Below are the code and all the weights of a small trained network. Each question names an input and a class and asks about switching units off, where a switched-off unit gives its printed mean instead of its output.

import numpy as np


def w(rows, s, z=0):
    codes = np.array(rows[::2]) - 128.0
    scale = np.full(codes.shape[1], s)
    scale[-1] = z or s
    return codes * scale


def f(y):
    return np.maximum(y, 0)


def log_softmax(a):
    a = a - a.max(-1, keepdims=True)
    return a - np.log(np.exp(a).sum(-1, keepdims=True))


def net(x, mask):
    res = np.array(x, float).reshape(1, 4) / 4 @ E
    y = f(res @ A[0][:, :-1].T + A[0][:, -1])
    res = res + np.where(mask, y, B[0][:, -1]) @ B[0][:, :-1]
    return log_softmax(res[-1] @ U[:, :-1].T + U[:, -1])


A, B = {}, {}
E = w([
[143,120,134,129,122,106,125],'x0',
[113,142,138,240,175,80,129],'x1',
[82,111,135,177,49,141,228],'x2',
[44,24,6,104,135,64,127],'x3',
],0.015)
A[0] = w([
[130,99,103,91,98,113,125,152],'N1',
[165,136,133,82,102,132,148,192],'N2',
[115,136,94,173,162,95,136,62],'N3',
[153,126,158,195,152,144,115,153],'N4',
[158,171,172,99,102,141,142,208],'N5',
[99,135,146,163,127,136,139,151],'N6',
[120,115,105,126,148,101,100,181],'N7',
[134,111,118,161,64,145,254,163],'N8',
[152,156,143,178,152,124,150,135],'N9',
[130,100,88,87,147,129,137,207],'N10',
[117,109,101,147,181,123,138,164],'N11',
[144,166,146,166,116,140,155,137],'N12',
[144,139,115,123,192,131,106,254],'N13',
[150,159,155,112,108,157,126,194],'N14',
[137,134,145,95,114,148,136,177],'N15',
[98,103,104,154,154,106,142,120],'N16',
[145,146,140,155,172,133,125,211],'N17',
[146,171,135,101,91,159,124,187],'N18',
],0.018,0.0063)
B[0] = w([
[91,139,100,92,115,178,151,182],'N1',
[183,107,118,149,127,180,127,188],'N2',
[215,97,155,204,98,117,90,165],'N3',
[88,180,122,80,143,100,104,187],'N4',
[130,114,158,201,132,120,108,218],'N5',
[107,127,181,148,98,85,148,166],'N6',
[153,111,146,123,139,160,124,170],'N7',
[83,119,93,160,6,110,254,255],'N8',
[86,167,173,98,127,92,133,182],'N9',
[160,144,124,78,131,194,149,191],'N10',
[167,80,168,147,158,145,125,167],'N11',
[116,133,153,116,116,66,154,188],'N12',
[136,127,148,125,179,126,89,189],'N13',
[130,107,145,157,147,132,107,200],'N14',
[175,81,125,165,120,163,131,176],'N15',
[151,106,107,152,85,161,98,176],'N16',
[110,157,102,125,167,98,80,178],'N17',
[155,96,139,163,116,127,109,198],'N18',
],0.012,0.025)
U = w([
[195,126,126,188,162,171,69,248],'0',
[147,80,132,219,93,128,154,61],'1',
[147,119,129,7,175,192,146,173],'2',
[77,149,46,83,85,177,164,104],'3',
[89,187,131,96,209,76,89,196],'4',
[75,226,130,132,90,77,150,3],'5',
],0.011,0.0017)

Each question gives the input, the list of numbers given to net, and the class t.
The units are the neurons (one row each of A and B). Each row of codes is followed by its name. A weight is (code - 128) times the scale printed after its matrix; where a second scale follows, it is the last column's (A, B and U).
mask holds one flag per neuron, in row order. A switched-off neuron (its flag False) gives its mean, the last column of its row in B, instead of its output. The means were averaged over made-up inputs and are rounded, as every weight is.
A unit's drop is (log p(t) with every unit on - log p(t) with that unit switched off) / (log p(t) with every unit on - log p(t) with every unit switched off).
unit that matters most: the unit with the biggest drop
top k neurons: the k neurons with the biggest drops, biggest first
drop of u: that unit's drop, to one decimal
input [3,0,2,8], class 3: unit that matters most -> N1
input [-3,0,-7,7], class 2: top 3 neurons -> [N10 N5 N1]
input [2,6,-8,1], class 0: top 4 neurons -> [N3 N11 N7 N12]
input [-2,-8,7,1], class 3: top 3 neurons -> [N1 N3 N8]
input [-3,-3,-6,0], class 0: top 3 neurons -> [N8 N4 N9]
input [-7,7,-2,2], class 0: top 2 neurons -> [N8 N3]
input [1,0,-6,8], class 2: top 3 neurons -> [N10 N5 N1]
input [2,-1,0,1], class 2: top 2 neurons -> [N8 N5]
input [-5,-7,0,-8], class 0: top 2 neurons -> [N8 N2]
input [-5,2,6,-8], class 5: top 2 neurons -> [N4 N9]
input [-3,-7,-3,4], class 2: drop of N8 -> 0.2
input [-4,-1,-3,6], class 2: drop of N8 -> 0.1
input [6,4,-1,-7], class 4: drop of N8 -> 0.3
input [-8,1,-6,5], class 0: unit that matters most -> N3
